Here is a tiny trained network, its code and every weight. The questions are about switching its units off for an input and a class, where a switched-off unit gives its printed mean instead of its output.

import numpy as np


def w(rows, s, z=0):
    codes = np.array(rows[::2]) - 128.0
    scale = np.full(codes.shape[1], s)
    scale[-1] = z or s
    return codes * scale


def f(y):
    return np.maximum(y, 0)


def log_softmax(a):
    a = a - a.max(-1, keepdims=True)
    return a - np.log(np.exp(a).sum(-1, keepdims=True))


def net(x, mask):
    res = np.array(x, float).reshape(1, 7) / 4 @ E
    y = f(res @ A[0][:, :-1].T + A[0][:, -1])
    res = res + np.where(mask, y, B[0][:, -1]) @ B[0][:, :-1]
    return log_softmax(res[-1] @ U[:, :-1].T + U[:, -1])


A, B = {}, {}
E = w([
[127,118,176,175,199,74,50,144,108,171,77,110],'x0',
[143,50,52,114,141,175,52,101,97,61,135,98],'x1',
[118,136,159,115,151,139,121,93,101,118,138,129],'x2',
[91,182,83,98,43,125,100,130,74,162,60,117],'x3',
[111,137,166,123,137,140,120,81,103,102,117,146],'x4',
[125,158,108,91,174,135,124,182,129,99,94,248],'x5',
[108,78,108,173,123,139,157,97,137,229,178,199],'x6',
],0.011)
A[0] = w([
[119,124,127,76,168,117,128,172,65,31,113,101,140],'N0',
[185,79,56,107,122,221,28,81,115,127,82,141,4],'N1',
[196,70,72,95,158,154,70,102,118,103,138,114,59],'N2',
[130,110,45,40,68,170,212,153,200,117,163,122,99],'N3',
[123,63,117,188,173,21,26,220,113,187,70,110,68],'N4',
[163,88,112,151,140,168,130,103,100,192,149,195,64],'N5',
[156,161,188,90,131,94,153,192,177,75,93,71,170],'N6',
[66,172,36,97,83,95,108,101,37,171,69,114,69],'N7',
[118,143,99,78,163,109,78,224,90,93,154,254,45],'N8',
],0.0073,0.0037)
B[0] = w([
[111,104,49,211,170,145,91,46,82,190,75,110,224],'N0',
[149,198,209,84,68,165,216,99,108,190,90,187,223],'N1',
[230,172,159,125,118,126,234,190,123,190,123,158,213],'N2',
[67,136,230,104,152,150,161,27,122,26,90,105,242],'N3',
[85,255,184,134,188,192,27,68,82,41,101,107,254],'N4',
[46,86,29,190,127,134,176,88,129,178,45,83,184],'N5',
[142,54,69,189,69,200,206,100,180,198,101,161,220],'N6',
[236,22,128,158,253,89,121,146,180,78,173,190,240],'N7',
[114,103,177,209,19,78,12,169,47,138,224,140,204],'N8',
],0.0077,0.0093)
U = w([
[44,167,159,88,176,170,135,92,126,40,87,148,23],'0',
[139,139,99,143,147,148,141,105,150,131,124,165,255],'1',
[196,221,162,112,117,133,209,161,142,209,84,189,67],'2',
[124,113,116,140,128,131,136,117,137,118,107,147,239],'3',
[195,55,107,152,229,119,140,134,187,85,162,185,127],'4',
[126,86,139,159,48,111,98,130,87,124,170,81,163],'5',
[78,107,2,158,134,179,144,105,140,165,67,147,18],'6',
[125,115,84,34,137,112,119,203,117,148,178,100,84],'7',
],0.0094,0.0063)

Each question gives the input, the list of numbers given to net, and the class t.
The units are the neurons (one row each of A and B). Each row of codes is followed by its name. A weight is (code - 128) times the scale printed after its matrix; where a second scale follows, it is the last column's (A, B and U).
mask holds one flag per neuron, in row order. A switched-off neuron (its flag False) gives its mean, the last column of its row in B, instead of its output. The means were averaged over made-up inputs and are rounded, as every weight is.
A unit's drop is (log p(t) with every unit on - log p(t) with that unit switched off) / (log p(t) with every unit on - log p(t) with every unit switched off).
The circuit of an input: a set's keep is (log p(t) with only the set's units on - log p(t) with every unit switched off) / (log p(t) with every unit on - log p(t) with every unit switched off). Starting from all 9 units, units are removed one at a time, each time the one whose removal leaves the highest keep (on an exact tie, the one counted first), for as long as the keep stays at least 0.8.
circuit, biggest first: the units of the circuit, biggest drop first
unit that matters most: the unit with the biggest drop
k most important neurons: the k neurons with the biggest drops, biggest first
input [-6,2,-6,6,-2,-3,4], class 0: circuit, biggest first	[N3]
input [-2,-5,-1,8,3,-1,4], class 4: circuit, biggest first	[N7 N1]
input [-3,8,0,-2,6,4,-8], class 2: 2 most important neurons	[N2 N1]
input [-3,2,-3,-4,0,3,-6], class 6: 3 most important neurons	[N0 N7 N6]
input [0,-7,-5,1,-7,4,5], class 1: circuit, biggest first	[N1 N2]
input [-4,-3,2,2,2,-4,-8], class 6: circuit, biggest first	[N6 N0]
input [-2,-7,3,-1,8,-1,-6], class 1: circuit, biggest first	[N1 N6]
input [-6,-3,2,-2,-7,4,8], class 6: 3 most important neurons	[N5 N4 N7]
input [-3,8,1,3,-7,-1,-4], class 2: circuit, biggest first	[N1 N2]
input [-2,4,-8,6,-8,-6,-3], class 1: circuit, biggest first	[N1 N7]
input [-3,1,5,-1,-7,7,8], class 6: 3 most important neurons	[N5 N7 N4]
input [1,8,0,5,4,8,5], class 2: 2 most important neurons	[N1 N2]
input [4,0,6,-4,-8,3,4], class 1: 2 most important neurons	[N7 N3]
input [-6,4,2,8,3,-2,-4], class 4: 2 most important neurons	[N7 N4]
input [-1,-4,4,2,0,-4,7], class 6: unit that matters most	N5
input [8,-7,-2,3,4,5,-1], class 0: 2 most important neurons	[N4 N2]
input [3,-3,4,3,-1,5,2], class 5: circuit, biggest first	[N8 N1]
input [0,-4,-1,-4,5,-5,-6], class 6: 2 most important neurons	[N6 N7]
input [7,-6,-8,-7,-3,-6,8], class 3: circuit, biggest first	[N7 N4 N1]
input [-7,-8,-5,7,-8,5,-7], class 1: unit that matters most	N6
input [-1,-1,5,5,5,-5,-4], class 1: circuit, biggest first	[N7 N3]
input [3,-1,-2,-7,4,8,-7], class 5: 2 most important neurons	[N8 N7]
input [3,-1,3,0,7,-6,-8], class 6: 2 most important neurons	[N6 N0]
input [-7,8,-6,-1,0,-5,-5], class 2: 3 most important neurons	[N2 N1 N4]
input [-2,-3,-3,3,7,3,-2], class 1: circuit, biggest first	[N1 N4]
input [7,-6,-6,7,0,8,6], class 5: 2 most important neurons	[N8 N3]
input [3,2,3,6,-1,6,3], class 4: circuit, biggest first	[N7]
